Here is a tiny trained network, its code and every weight. The questions are about switching its units off for an input and a class, where a switched-off unit gives its printed mean instead of its output.

import numpy as np


def w(rows, s, z=0):
    codes = np.array(rows[::2]) - 128.0
    scale = np.full(codes.shape[1], s)
    scale[-1] = z or s
    return codes * scale


def f(y):
    return y / 2 * (1 + np.tanh(0.7978845608 * (y + 0.044715 * y**3)))


def log_softmax(a):
    a = a - a.max(-1, keepdims=True)
    return a - np.log(np.exp(a).sum(-1, keepdims=True))


def net(x, mask):
    res = np.array(x, float).reshape(1, 4) / 4 @ E
    y = f(res @ A[0][:, :-1].T + A[0][:, -1])
    res = res + np.where(mask, y, B[0][:, -1]) @ B[0][:, :-1]
    return log_softmax(res[-1] @ U[:, :-1].T + U[:, -1])


A, B = {}, {}
E = w([
[199,236,94,254,121,196,147],'x0',
[175,107,150,131,128,126,133],'x1',
[200,157,42,98,74,57,20],'x2',
[123,192,209,130,38,88,125],'x3',
],0.0075)
A[0] = w([
[198,171,43,249,123,147,44,134],'N0',
[150,193,157,75,13,71,62,136],'N1',
[102,44,150,70,48,52,33,136],'N2',
[126,199,213,177,43,179,224,215],'N3',
[101,185,187,180,99,197,200,121],'N4',
[63,78,221,70,134,132,187,113],'N5',
[138,70,47,67,221,80,54,199],'N6',
[61,65,222,61,213,157,206,193],'N7',
[99,194,144,202,193,198,177,243],'N8',
[56,31,228,69,145,153,187,120],'N9',
[95,183,228,144,47,78,107,254],'N10',
[161,120,51,187,216,125,185,252],'N11',
[254,195,65,164,106,118,65,189],'N12',
[107,181,214,129,43,94,120,253],'N13',
[154,137,148,100,88,77,71,139],'N14',
[103,100,169,70,17,88,80,158],'N15',
[124,182,200,176,170,228,222,194],'N16',
[92,54,241,59,181,116,187,166],'N17',
[114,77,86,189,220,204,135,248],'N18',
[136,47,56,33,183,86,58,142],'N19',
[152,50,37,91,208,102,50,249],'N20',
],0.0069,0.0036)
B[0] = w([
[59,75,236,167,115,237,35,239],'N0',
[144,202,211,59,213,70,50,215],'N1',
[187,192,46,57,161,61,101,229],'N2',
[218,222,91,227,78,45,203,221],'N3',
[203,112,42,184,77,102,186,188],'N4',
[56,181,185,203,101,44,42,206],'N5',
[135,46,33,164,32,59,200,230],'N6',
[12,64,167,196,128,161,70,254],'N7',
[119,100,159,222,128,211,224,229],'N8',
[26,185,215,172,124,102,40,231],'N9',
[209,246,50,178,174,51,38,214],'N10',
[38,45,193,144,134,241,211,217],'N11',
[22,80,201,185,64,151,33,251],'N12',
[205,234,82,170,153,31,49,208],'N13',
[157,157,102,87,173,86,40,175],'N14',
[238,224,138,40,224,38,77,203],'N15',
[207,92,52,209,143,179,212,233],'N16',
[32,138,172,165,90,151,3,234],'N17',
[74,18,199,66,140,201,204,226],'N18',
[227,61,41,198,50,5,162,228],'N19',
[105,37,42,165,9,88,161,243],'N20',
],0.0054,0.0076)
U = w([
[23,39,191,112,74,180,57,252],'0',
[201,133,49,196,48,53,201,205],'1',
[86,254,248,181,150,112,52,115],'2',
[180,195,113,27,165,77,85,36],'3',
[131,82,180,128,171,215,218,25],'4',
],0.0067,0.0033)

Each question gives the input, the list of numbers given to net, and the class t.
The units are the neurons (one row each of A and B). Each row of codes is followed by its name. A weight is (code - 128) times the scale printed after its matrix; where a second scale follows, it is the last column's (A, B and U).
mask holds one flag per neuron, in row order. A switched-off neuron (its flag False) gives its mean, the last column of its row in B, instead of its output. The means were averaged over made-up inputs and are rounded, as every weight is.
A unit's drop is (log p(t) with every unit on - log p(t) with that unit switched off) / (log p(t) with every unit on - log p(t) with every unit switched off).
The circuit of an input: a set's keep is (log p(t) with only the set's units on - log p(t) with every unit switched off) / (log p(t) with every unit on - log p(t) with every unit switched off). Starting from the 12 units with the biggest drops (on a tie, the unit counted first), units are removed one at a time, each time the one whose removal leaves the highest keep (on an exact tie, the one counted first), for as long as the keep stays at least 0.8.
circuit, biggest first: the units of the circuit, biggest drop first
most important unit: the unit with the biggest drop
top k neurons: the k neurons with the biggest drops, biggest first
drop when u is switched off: that unit's drop, to one decimal
input [6,7,3,1], class 2: most important unit : N20
input [7,-4,-7,0], class 4: circuit, biggest first : [N18 N8]
input [1,-8,-6,-4], class 4: top 4 neurons : [N16 N12 N8 N0]
input [7,1,-6,1], class 1: top 3 neurons : [N3 N4 N16]
input [1,-7,-6,1], class 1: top 4 neurons : [N3 N4 N16 N0]
input [1,-4,0,-7], class 4: top 2 neurons : [N17 N12]
input [2,6,6,3], class 2: top 2 neurons : [N12 N0]
input [6,-7,2,0], class 0: top 3 neurons : [N0 N12 N15]
input [7,-2,-2,3], class 1: drop when N3 is switched off : 0.2
input [8,7,3,2], class 2: drop when N0 is switched off : 0.2
input [6,3,1,-7], class 0: drop when N12 is switched off : 0.3
